Here is a tiny trained network, its code and every weight. The questions are about switching its units off for an input and a target symbol, where a switched-off unit gives its printed mean instead of its output.

import numpy as np


def w(rows, s, z=0):
    codes = np.array(rows[::2]) - 128.0
    scale = np.full(codes.shape[1], s)
    scale[-1] = z or s
    return codes * scale


def norm(h):
    return h / np.sqrt((h * h).mean(-1, keepdims=True) + 1e-5)


def f(y):
    return y / 2 * (1 + np.tanh(0.7978845608 * (y + 0.044715 * y**3)))


def softmax(a):
    e = np.exp(a - a.max(-1, keepdims=True))
    return e / e.sum(-1, keepdims=True)


def log_softmax(a):
    a = a - a.max(-1, keepdims=True)
    return a - np.log(np.exp(a).sum(-1, keepdims=True))


def net(x, mask):
    ids = ['δθμστψω'.index(c) for c in x.split()]
    T = len(ids)
    res = E[ids] + P[:T]
    u = 0
    for l in range(2):
        q, k, v = (norm(res) @ M[l].T for M in (Q, K, V))
        z = softmax(np.where(np.tri(T) > 0, q @ k.T / 4**0.5, -1e9)) @ v
        res = res + np.where(mask[u], z, O[l][:, -1]) @ O[l][:, :-1]
        u += 1
        y = f(norm(res) @ A[l][:, :-1].T + A[l][:, -1])
        res = res + np.where(mask[u : u + 8], y, B[l][:, -1]) @ B[l][:, :-1]
        u += 8
    return log_softmax(norm(res)[-1] @ U[:, :-1].T + U[:, -1])


Q, K, V, O, A, B = {}, {}, {}, {}, {}, {}
E = w([
[179,71,166],'δ',
[129,185,119],'θ',
[141,86,147],'μ',
[2,161,84],'σ',
[113,35,92],'τ',
[133,44,105],'ψ',
[127,170,138],'ω',
],0.0093)
P = w([
[152,192,118],'0',
[139,163,64],'1',
[103,27,141],'2',
[137,132,82],'3',
[118,30,131],'4',
[134,167,80],'5',
[146,91,86],'6',
[130,166,88],'7',
[129,11,142],'8',
[132,169,89],'9',
[118,71,104],'10',
[132,168,87],'11',
],0.012)
Q[0] = w([
[137,158,73],'L0H0',
[120,18,84],'L0H0',
[53,160,1],'L0H0',
[41,187,201],'L0H0',
],0.0064)
K[0] = w([
[195,244,39],'L0H0',
[48,235,134],'L0H0',
[205,166,202],'L0H0',
[100,109,2],'L0H0',
],0.0075)
V[0] = w([
[80,120,196],'L0H0',
[42,176,81],'L0H0',
[78,179,253],'L0H0',
[193,96,146],'L0H0',
],0.0047)
O[0] = w([
[116,175,135,43],'L0H0',
[164,103,110,145],'L0H0',
[69,203,245,3],'L0H0',
[102,108,129,132],'L0H0',
],0.011,0.003)
A[0] = w([
[161,84,251,250],'L0N0',
[215,172,195,167],'L0N1',
[255,145,104,136],'L0N2',
[97,93,89,121],'L0N3',
[118,93,93,103],'L0N4',
[85,179,53,148],'L0N5',
[118,134,169,50],'L0N6',
[98,121,144,99],'L0N7',
],0.0089,0.0018)
B[0] = w([
[119,3,164,141],'L0N0',
[163,25,96,113],'L0N1',
[26,117,87,253],'L0N2',
[127,227,163,223],'L0N3',
[81,210,133,220],'L0N4',
[162,11,163,195],'L0N5',
[150,248,67,88],'L0N6',
[154,238,137,106],'L0N7',
],0.0052,0.0037)
Q[1] = w([
[79,147,110],'L1H0',
[169,128,40],'L1H0',
[2,96,217],'L1H0',
[48,150,3],'L1H0',
],0.0091)
K[1] = w([
[111,115,82],'L1H0',
[111,254,152],'L1H0',
[95,55,114],'L1H0',
[203,155,205],'L1H0',
],0.0093)
V[1] = w([
[66,171,253],'L1H0',
[73,187,60],'L1H0',
[138,83,4],'L1H0',
[35,132,162],'L1H0',
],0.0054)
O[1] = w([
[40,121,104,1],'L1H0',
[1,158,121,155],'L1H0',
[169,208,99,252],'L1H0',
[97,245,126,93],'L1H0',
],0.0099,0.0061)
A[1] = w([
[91,158,166,5],'L1N0',
[102,205,115,49],'L1N1',
[202,120,176,197],'L1N2',
[79,178,153,201],'L1N3',
[149,163,12,206],'L1N4',
[208,98,97,78],'L1N5',
[13,142,140,49],'L1N6',
[155,101,82,6],'L1N7',
],0.011,0.002)
B[1] = w([
[75,56,78,116],'L1N0',
[196,165,110,126],'L1N1',
[91,233,150,164],'L1N2',
[94,24,253,120],'L1N3',
[95,110,235,250],'L1N4',
[97,141,138,218],'L1N5',
[18,172,166,129],'L1N6',
[95,110,167,168],'L1N7',
],0.005,0.011)
U = w([
[143,22,215,26],'δ',
[137,177,213,125],'θ',
[163,121,71,152],'μ',
[2,119,136,250],'σ',
[86,31,33,123],'τ',
[176,109,33,123],'ψ',
[148,163,226,57],'ω',
],0.0065,0.0022)

Each question gives the input, a string of symbols that net reads in full, and the target symbol t.
The units are the heads (4 rows each of Q, K, V and O) and the neurons (one row each of A and B). Each row of codes is followed by its name. A weight is (code - 128) times the scale printed after its matrix; where a second scale follows, it is the last column's (O, A, B and U).
mask holds one flag per unit, layer by layer, with each layer's heads first. A switched-off unit (its flag False) gives its mean, the last column of its rows in O or B, instead of its output. The means were averaged over made-up inputs and are rounded, as every weight is.
A unit's drop is (log p(t) with every unit on - log p(t) with that unit switched off) / (log p(t) with every unit on - log p(t) with every unit switched off).
The circuit of an input: a set's keep is (log p(t) with only the set's units on - log p(t) with every unit switched off) / (log p(t) with every unit on - log p(t) with every unit switched off). Starting from the 12 units with the biggest drops (on a tie, the unit counted first), units are removed one at a time, each time the one whose removal leaves the highest keep (on an exact tie, the one counted first), for as long as the keep stays at least 0.8.
units of the circuit, in order: the units of the circuit, biggest drop first
top k neurons: the k neurons with the biggest drops, biggest first
top k neurons in layer l: the k neurons of layer l with the biggest drops, biggest first
drop when u is switched off: that unit's drop, to one decimal
input σ τ μ ψ τ μ σ δ θ τ, target σ: units of the circuit, in order : (L1H0; L1N4)
input σ θ ψ θ σ ω τ θ μ ψ σ δ, target σ: units of the circuit, in order : (L1H0; L0N2)
input σ τ δ σ τ δ, target σ: units of the circuit, in order : (L1H0; L0H0)
input ψ μ μ δ μ ψ μ ψ τ σ, target ψ: top neuron in layer 1 : (L1N2)
input μ ω σ σ μ μ ω τ, target ω: top 2 neurons : (L1N4; L0N5)
input θ τ δ τ σ σ ω σ ω ψ, target δ: top 4 neurons in layer 0 : (L0N1; L0N3; L0N4; L0N5)
input σ θ δ σ μ θ τ ψ δ μ, target σ: top 2 neurons in layer 0 : (L0N2; L0N0)
input θ ω τ ψ μ σ θ ω, target δ: top 4 neurons in layer 0 : (L0N1; L0N5; L0N4; L0N3)
input μ σ σ ω θ δ μ θ ω ω δ σ, target ω: top 3 neurons : (L1N4; L0N5; L0N2)
input θ σ ψ ψ ω δ δ θ, target δ: top 4 neurons : (L0N5; L0N1; L1N4; L0N4)
input ω δ θ μ, target τ: top 3 neurons in layer 0 : (L0N1; L0N4; L0N3)
input ψ ψ ω θ θ ω δ σ δ δ σ, target δ: top 2 neurons : (L1N4; L1N2)
input θ τ μ σ σ τ ψ σ σ θ, target δ: top 4 neurons : (L0N5; L1N4; L0N1; L0N4)
input σ τ ω θ ω δ θ μ, target σ: top neuron : (L0N2)
input θ μ δ τ, target δ: top 4 neurons in layer 0 : (L0N1; L0N3; L0N4; L0N2)
input θ θ δ τ τ δ δ τ δ ω μ ψ, target δ: top 2 neurons : (L0N1; L1N4)
input ω δ ψ δ θ τ θ, target τ: top 3 neurons : (L0N1; L0N4; L1N4)
input μ ψ θ μ μ σ μ, target ω: top 3 neurons : (L0N5; L0N1; L1N4)
input θ δ σ μ ψ ω θ ψ δ θ θ μ, target δ: top 2 neurons : (L0N1; L1N4)
input ω σ ω μ ω ψ ψ δ μ ω δ σ, target τ: top 2 neurons in layer 1 : (L1N2; L1N5)
input δ ψ ω τ ψ μ δ μ δ ω σ τ, target θ: top neuron in layer 1 : (L1N4)
input σ ω ω ω δ σ τ δ δ σ ω ω, target σ: top 2 neurons : (L0N2; L0N0)
input δ τ θ δ ψ τ, target θ: top 2 neurons : (L1N4; L0N2)
input ω θ θ ψ σ μ δ μ δ θ, target τ: top 2 neurons : (L0N1; L0N4)
input σ τ τ ψ ω ψ μ ψ μ ω, target σ: top 2 neurons : (L0N2; L1N4)
input ω ψ τ σ δ τ μ σ ω σ μ ω, target τ: top 3 neurons in layer 0 : (L0N1; L0N4; L0N5)
input δ σ θ σ μ δ σ δ ψ ψ, target θ: top 2 neurons : (L1N4; L0N5)
input σ σ τ σ σ τ δ τ τ ψ, target σ: drop when L0N2 is switched off : 0.3
input θ θ ψ τ δ σ δ ω, target δ: drop when L0N1 is switched off : 0.6
input θ ψ ψ ω θ τ, target δ: drop when L0N3 is switched off : 0.4
